Here is a tiny trained network, its code and every weight. The questions are about switching its units off for an input and a class, where a switched-off unit gives its printed mean instead of its output.

import numpy as np


def w(rows, s, z=0):
    codes = np.array(rows[::2]) - 128.0
    scale = np.full(codes.shape[1], s)
    scale[-1] = z or s
    return codes * scale


def f(y):
    return np.maximum(y, 0)


def log_softmax(a):
    a = a - a.max(-1, keepdims=True)
    return a - np.log(np.exp(a).sum(-1, keepdims=True))


def net(x, mask):
    res = np.array(x, float).reshape(1, 5) / 4 @ E
    y = f(res @ A[0][:, :-1].T + A[0][:, -1])
    res = res + np.where(mask, y, B[0][:, -1]) @ B[0][:, :-1]
    return log_softmax(res[-1] @ U[:, :-1].T + U[:, -1])


A, B = {}, {}
E = w([
[157,175,52,72,49,220,101,68,147,157],'x0',
[1,173,170,53,75,120,93,180,62,95],'x1',
[53,63,163,93,81,89,174,44,206,114],'x2',
[60,141,28,214,109,136,97,173,205,69],'x3',
[117,50,58,11,195,121,72,172,176,168],'x4',
],0.0084)
A[0] = w([
[75,30,165,104,79,102,166,31,211,88,36],'neuron 1',
[114,51,196,190,229,37,174,214,130,81,79],'neuron 2',
[200,86,198,57,104,109,154,100,74,181,64],'neuron 3',
[193,187,128,165,170,136,60,239,67,144,51],'neuron 4',
[82,130,151,63,83,96,183,122,171,85,55],'neuron 5',
[59,55,166,96,77,71,211,25,214,123,52],'neuron 6',
[77,87,179,174,212,62,197,142,127,102,46],'neuron 7',
[190,181,210,49,171,126,129,52,39,215,73],'neuron 8',
[196,90,120,190,200,106,178,88,198,131,25],'neuron 9',
[137,52,103,43,188,168,76,150,130,161,66],'neuron 10',
[162,181,87,141,202,203,70,223,43,115,54],'neuron 11',
[90,139,48,168,113,113,120,147,149,85,67],'neuron 12',
[182,141,134,195,134,156,213,91,173,154,31],'neuron 13',
[84,156,64,179,83,171,62,190,241,70,113],'neuron 14',
[222,63,82,170,189,119,174,62,185,162,3],'neuron 15',
[138,199,56,76,9,216,92,40,174,204,57],'neuron 16',
[19,189,167,56,70,131,81,215,47,51,57],'neuron 17',
[60,145,124,96,93,122,118,183,108,92,47],'neuron 18',
[69,118,164,123,161,81,147,183,93,91,92],'neuron 19',
[149,167,200,227,53,157,147,94,99,109,66],'neuron 20',
[144,202,52,67,43,254,117,50,147,126,28],'neuron 21',
[103,57,94,29,208,140,39,221,193,214,38],'neuron 22',
[83,179,50,168,102,133,111,143,187,68,76],'neuron 23',
[203,108,227,35,141,137,199,104,55,212,88],'neuron 24',
[149,78,47,206,98,128,128,166,188,97,93],'neuron 25',
[131,226,176,220,66,142,195,93,63,100,90],'neuron 26',
[141,233,213,210,67,161,177,86,107,59,79],'neuron 27',
[84,111,128,187,167,120,122,183,182,57,89],'neuron 28',
[95,173,65,201,112,135,99,185,190,81,75],'neuron 29',
[24,180,167,39,40,100,103,154,35,75,70],'neuron 30',
[192,224,110,147,169,146,105,211,51,164,68],'neuron 31',
],0.0067,0.0027)
B[0] = w([
[175,88,158,191,22,210,113,207,191,64,227],'neuron 1',
[162,168,158,31,86,70,213,178,1,172,237],'neuron 2',
[41,166,187,155,199,143,148,59,123,69,218],'neuron 3',
[172,70,147,172,47,178,130,193,165,66,212],'neuron 4',
[177,95,109,197,86,181,79,152,144,110,187],'neuron 5',
[177,80,151,200,51,223,108,223,183,36,243],'neuron 6',
[167,160,154,63,102,110,201,199,76,147,202],'neuron 7',
[29,163,208,166,175,163,172,57,127,69,245],'neuron 8',
[200,188,60,151,175,155,66,96,92,190,207],'neuron 9',
[66,81,94,76,117,57,134,130,180,170,203],'neuron 10',
[164,49,178,170,47,170,116,181,195,63,218],'neuron 11',
[76,139,188,141,168,136,130,67,112,94,187],'neuron 12',
[164,167,80,156,155,123,59,63,128,191,193],'neuron 13',
[59,147,188,131,202,162,194,71,100,93,239],'neuron 14',
[194,202,45,206,180,133,53,87,114,199,218],'neuron 15',
[178,163,149,48,92,80,233,212,11,142,248],'neuron 16',
[209,199,67,186,193,184,54,74,132,196,254],'neuron 17',
[172,147,108,171,167,153,93,76,120,186,185],'neuron 18',
[192,168,89,97,123,98,147,142,54,157,187],'neuron 19',
[77,57,98,40,102,77,92,94,187,185,221],'neuron 20',
[166,179,160,73,97,77,208,205,23,149,236],'neuron 21',
[58,40,45,56,103,10,74,111,226,168,237],'neuron 22',
[62,178,178,143,175,121,150,80,105,86,208],'neuron 23',
[49,170,171,169,214,143,151,57,117,31,255],'neuron 24',
[100,149,159,156,179,135,126,59,95,113,200],'neuron 25',
[59,31,46,41,115,57,77,141,210,166,244],'neuron 26',
[69,35,72,39,99,30,106,125,203,196,247],'neuron 27',
[79,176,183,99,166,153,179,131,77,111,196],'neuron 28',
[69,130,174,131,201,153,151,78,132,71,214],'neuron 29',
[210,186,71,201,186,173,50,72,130,210,254],'neuron 30',
[158,70,167,182,60,191,137,191,212,53,213],'neuron 31',
],0.0062,0.0089)
U = w([
[2,172,187,141,198,147,162,64,115,56,255],'0',
[48,69,67,47,107,46,94,125,213,182,143],'1',
[223,201,68,185,172,162,61,87,115,213,82],'2',
[173,94,160,177,35,196,127,206,190,38,63],'3',
[165,182,151,45,95,83,218,198,1,158,83],'4',
],0.011,0.00092)

Each question gives the input, the list of numbers given to net, and the class t.
The units are the neurons (one row each of A and B). Each row of codes is followed by its name. A weight is (code - 128) times the scale printed after its matrix; where a second scale follows, it is the last column's (A, B and U).
mask holds one flag per neuron, in row order. A switched-off neuron (its flag False) gives its mean, the last column of its row in B, instead of its output. The means were averaged over made-up inputs and are rounded, as every weight is.
A unit's drop is (log p(t) with every unit on - log p(t) with that unit switched off) / (log p(t) with every unit on - log p(t) with every unit switched off).
The circuit of an input: a set's keep is (log p(t) with only the set's units on - log p(t) with every unit switched off) / (log p(t) with every unit on - log p(t) with every unit switched off). Starting from the 12 units with the biggest drops (on a tie, the unit counted first), units are removed one at a time, each time the one whose removal leaves the highest keep (on an exact tie, the one counted first), for as long as the keep stays at least 0.8.
units of the circuit, in order: the units of the circuit, biggest drop first
unit that matters most: the unit with the biggest drop
top k neurons: the k neurons with the biggest drops, biggest first
drop when u is switched off: that unit's drop, to one decimal
input [8,-5,-7,-1,-1], class 4: units of the circuit, in order -> neuron 16
input [6,5,8,4,-7], class 3: top 3 neurons -> neuron 6; neuron 1; neuron 22
input [-4,-2,7,-4,6], class 3: top 2 neurons -> neuron 6; neuron 1
input [-8,2,7,-7,7], class 4: top 4 neurons -> neuron 2; neuron 7; neuron 19; neuron 26
input [-8,7,1,-1,7], class 4: top 3 neurons -> neuron 2; neuron 19; neuron 7
input [-6,6,-3,-1,-6], class 1: top 2 neurons -> neuron 26; neuron 27
input [-6,-4,4,4,-4], class 4: top 2 neurons -> neuron 2; neuron 7
input [-7,0,7,-3,-3], class 3: top 3 neurons -> neuron 6; neuron 1; neuron 16
input [3,2,5,6,-8], class 1: top 3 neurons -> neuron 27; neuron 26; neuron 20
input [-2,0,6,4,5], class 3: top 2 neurons -> neuron 6; neuron 1
input [8,-7,-3,4,-8], class 1: top 3 neurons -> neuron 26; neuron 27; neuron 20
input [7,0,4,-1,-6], class 4: top 2 neurons -> neuron 16; neuron 21
input [8,5,-3,-8,-3], class 0: top 2 neurons -> neuron 8; neuron 24
input [8,-3,-6,-4,2], class 4: unit that matters most -> neuron 16
input [-7,-5,7,-1,0], class 3: top 4 neurons -> neuron 6; neuron 1; neuron 16; neuron 21
input [4,-8,7,8,2], class 0: top 2 neurons -> neuron 14; neuron 23
input [-4,6,3,-5,3], class 2: units of the circuit, in order -> neuron 30; neuron 17
input [-7,6,0,-5,1], class 4: drop when neuron 15 is switched off -> 0.6
input [-3,0,-5,-6,0], class 0: drop when neuron 8 is switched off -> 0.2
input [4,7,3,-5,-1], class 2: units of the circuit, in order -> neuron 30
input [-1,8,-5,4,7], class 2: drop when neuron 16 is switched off -> 0.0
input [-8,3,1,4,-7], class 4: drop when neuron 2 is switched off -> 1.0
